Below is a small trained network, with its code and all its weights. Each question gives an input and a target symbol and asks what happens when units are switched off, that is, made to give their printed mean instead of their output.

import numpy as np


def w(rows, s, z=0):
    codes = np.array(rows[::2]) - 128.0
    scale = np.full(codes.shape[1], s)
    scale[-1] = z or s
    return codes * scale


def f(y):
    return np.maximum(y, 0)


def softmax(a):
    e = np.exp(a - a.max(-1, keepdims=True))
    return e / e.sum(-1, keepdims=True)


def log_softmax(a):
    a = a - a.max(-1, keepdims=True)
    return a - np.log(np.exp(a).sum(-1, keepdims=True))


def net(x, mask):
    ids = ['ΓΔΘΞΠΨβεζηφω'.index(c) for c in x.split()]
    T = len(ids)
    res = E[ids] + P[:T]
    u = 0
    for l in range(2):
        q, k, v = (res @ M[l].T for M in (Q, K, V))
        z = softmax(np.where(np.tri(T) > 0, q @ k.T / 4**0.5, -1e9)) @ v
        res = res + np.where(mask[u], z, O[l][:, -1]) @ O[l][:, :-1]
        u += 1
        y = f(res @ A[l][:, :-1].T + A[l][:, -1])
        res = res + np.where(mask[u : u + 8], y, B[l][:, -1]) @ B[l][:, :-1]
        u += 8
    return log_softmax(res[-1] @ U[:, :-1].T + U[:, -1])


Q, K, V, O, A, B = {}, {}, {}, {}, {}, {}
E = w([
[50,144,133],'Γ',
[217,94,7],'Δ',
[133,101,113],'Θ',
[104,149,188],'Ξ',
[181,117,129],'Π',
[156,104,81],'Ψ',
[90,176,194],'β',
[117,150,166],'ε',
[133,108,151],'ζ',
[224,168,98],'η',
[74,214,77],'φ',
[61,151,217],'ω',
],0.019)
P = w([
[255,120,198],'0',
[105,172,186],'1',
[128,164,169],'2',
[129,165,151],'3',
[119,148,122],'4',
[128,145,108],'5',
[139,137,77],'6',
[138,139,61],'7',
[142,129,81],'8',
],0.0066)
Q[0] = w([
[59,223,128],'L0H0',
[116,136,168],'L0H0',
[132,5,128],'L0H0',
[145,41,81],'L0H0',
],0.017)
K[0] = w([
[123,101,49],'L0H0',
[105,99,111],'L0H0',
[154,4,250],'L0H0',
[154,107,241],'L0H0',
],0.012)
V[0] = w([
[126,115,145],'L0H0',
[85,125,54],'L0H0',
[132,143,99],'L0H0',
[114,169,249],'L0H0',
],0.015)
O[0] = w([
[254,65,202,114],'L0H0',
[101,173,43,57],'L0H0',
[180,117,134,140],'L0H0',
[45,91,121,252],'L0H0',
],0.0083,0.0042)
A[0] = w([
[123,186,157,88],'L0N0',
[133,196,172,68],'L0N1',
[48,169,176,165],'L0N2',
[174,146,136,73],'L0N3',
[189,2,163,3],'L0N4',
[121,148,206,223],'L0N5',
[160,37,73,154],'L0N6',
[38,80,39,203],'L0N7',
],0.012,0.004)
B[0] = w([
[100,27,76,184],'L0N0',
[105,113,85,187],'L0N1',
[229,226,121,254],'L0N2',
[181,75,56,156],'L0N3',
[150,90,255,238],'L0N4',
[65,130,124,248],'L0N5',
[52,227,190,200],'L0N6',
[180,89,155,254],'L0N7',
],0.0082,0.0074)
Q[1] = w([
[141,77,248],'L1H0',
[73,191,122],'L1H0',
[108,168,171],'L1H0',
[124,174,62],'L1H0',
],0.011)
K[1] = w([
[175,174,161],'L1H0',
[7,129,77],'L1H0',
[104,155,155],'L1H0',
[65,104,72],'L1H0',
],0.011)
V[1] = w([
[219,132,102],'L1H0',
[237,123,110],'L1H0',
[152,11,165],'L1H0',
[113,192,41],'L1H0',
],0.011)
O[1] = w([
[162,110,153,131],'L1H0',
[206,46,185,148],'L1H0',
[215,95,3,157],'L1H0',
[216,161,146,9],'L1H0',
],0.011,0.012)
A[1] = w([
[169,100,152,88],'L1N0',
[160,4,108,142],'L1N1',
[220,152,116,92],'L1N2',
[161,94,107,219],'L1N3',
[89,88,115,187],'L1N4',
[170,135,162,189],'L1N5',
[93,89,72,2],'L1N6',
[81,45,161,166],'L1N7',
],0.012,0.0099)
B[1] = w([
[2,69,178,171],'L1N0',
[155,159,47,254],'L1N1',
[78,154,153,182],'L1N2',
[152,195,84,190],'L1N3',
[157,222,195,217],'L1N4',
[146,50,117,200],'L1N5',
[82,61,81,189],'L1N6',
[143,131,183,238],'L1N7',
],0.0094,0.02)
U = w([
[113,104,151,183],'Γ',
[175,92,111,254],'Δ',
[26,77,27,33],'Θ',
[2,80,116,83],'Ξ',
[194,97,85,86],'Π',
[101,20,115,69],'Ψ',
[59,142,98,138],'β',
[22,71,89,169],'ε',
[168,255,89,250],'ζ',
[145,111,39,93],'η',
[230,220,207,71],'φ',
[62,164,152,35],'ω',
],0.0089,0.0094)

Each question gives the input, a string of symbols that net reads in full, and the target symbol t.
The units are the heads (4 rows each of Q, K, V and O) and the neurons (one row each of A and B). Each row of codes is followed by its name. A weight is (code - 128) times the scale printed after its matrix; where a second scale follows, it is the last column's (O, A, B and U).
mask holds one flag per unit, layer by layer, with each layer's heads first. A switched-off unit (its flag False) gives its mean, the last column of its rows in O or B, instead of its output. The means were averaged over made-up inputs and are rounded, as every weight is.
A unit's drop is (log p(t) with every unit on - log p(t) with that unit switched off) / (log p(t) with every unit on - log p(t) with every unit switched off).
The circuit of an input: a set's keep is (log p(t) with only the set's units on - log p(t) with every unit switched off) / (log p(t) with every unit on - log p(t) with every unit switched off). Starting from the 12 units with the biggest drops (on a tie, the unit counted first), units are removed one at a time, each time the one whose removal leaves the highest keep (on an exact tie, the one counted first), for as long as the keep stays at least 0.8.
units of the circuit, in order: the units of the circuit, biggest drop first
unit that matters most: the unit with the biggest drop
top k neurons: the k neurons with the biggest drops, biggest first
k most important neurons of layer l: the k neurons of layer l with the biggest drops, biggest first
input Θ β Δ ζ Δ Ξ Γ ω, target Δ: units of the circuit, in order : L0N0; L0H0; L1H0; L1N4
input Ξ ε η Δ, target ε: top 2 neurons : L0N2; L0N4
input Π ζ Ξ Ψ ω ζ, target η: top 2 neurons : L0N4; L1N6
input Ψ φ ζ, target Δ: 2 most important neurons of layer 0 : L0N6; L0N7
input ω Θ η φ Ξ Ψ ω Γ, target φ: units of the circuit, in order : L1H0; L0N4; L0H0; L1N1
input φ φ Π ζ Θ ε Ξ Θ, target Γ: 3 most important neurons of layer 1 : L1N4; L1N1; L1N3
input ζ Θ β φ ζ Π φ Π, target Θ: 2 most important neurons of layer 0 : L0N4; L0N2
input ω Θ ω β ζ φ ε, target φ: units of the circuit, in order : L1H0; L0N4; L0H0
input Θ Π Θ Δ Ψ Ψ Δ, target ζ: top neuron : L0N2
input ζ η Θ ζ β Ξ ω Δ Ξ, target Δ: 2 most important neurons of layer 0 : L0N2; L0N0
input Π ζ η Γ ζ ε Θ, target η: units of the circuit, in order : L1H0; L0H0; L0N4; L1N1
input ζ Ψ ω Γ Θ, target Θ: units of the circuit, in order : L0N4; L1H0; L0H0
input ζ Θ ζ Ξ Ψ ζ Δ, target Θ: units of the circuit, in order : L1H0; L0H0; L0N4
input Γ Ξ ζ Ψ Ψ, target φ: top 3 neurons : L0N2; L1N6; L1N0
input Ξ η ε ε Π φ Ξ Π, target ε: units of the circuit, in order : L0N2; L0H0
input η ω β Ψ ζ Θ Ψ, target Π: units of the circuit, in order : L1H0; L1N1; L0H0
input ω ζ ζ Ψ β, target ζ: units of the circuit, in order : L0H0
input Θ ζ Ξ Π Δ, target ζ: 3 most important neurons of layer 1 : L1N4; L1N5; L1N0
input Δ Π Γ Θ, target Ψ: top 3 neurons : L1N0; L1N5; L1N4
input Δ Ξ Ψ φ ω ε Δ ζ Ψ, target Ψ: units of the circuit, in order : L1N0; L1H0; L0H0
input Γ ζ Ξ ζ ζ Ξ β Θ ζ, target φ: unit that matters most : L0N2
input Θ Ξ Δ ω Π, target ζ: 3 most important neurons of layer 0 : L0N4; L0N2; L0N6
input ω Θ Ψ ζ, target Ξ: top 3 neurons : L0N2; L0N5; L1N1
input β Ψ φ ζ ζ Δ β ζ Ψ, target ω: top 3 neurons : L0N2; L1N4; L0N5
input ζ Ψ Θ, target Θ: top 2 neurons : L1N6; L0N4
input Θ ζ Ψ, target ζ: top 3 neurons : L1N5; L1N4; L1N0
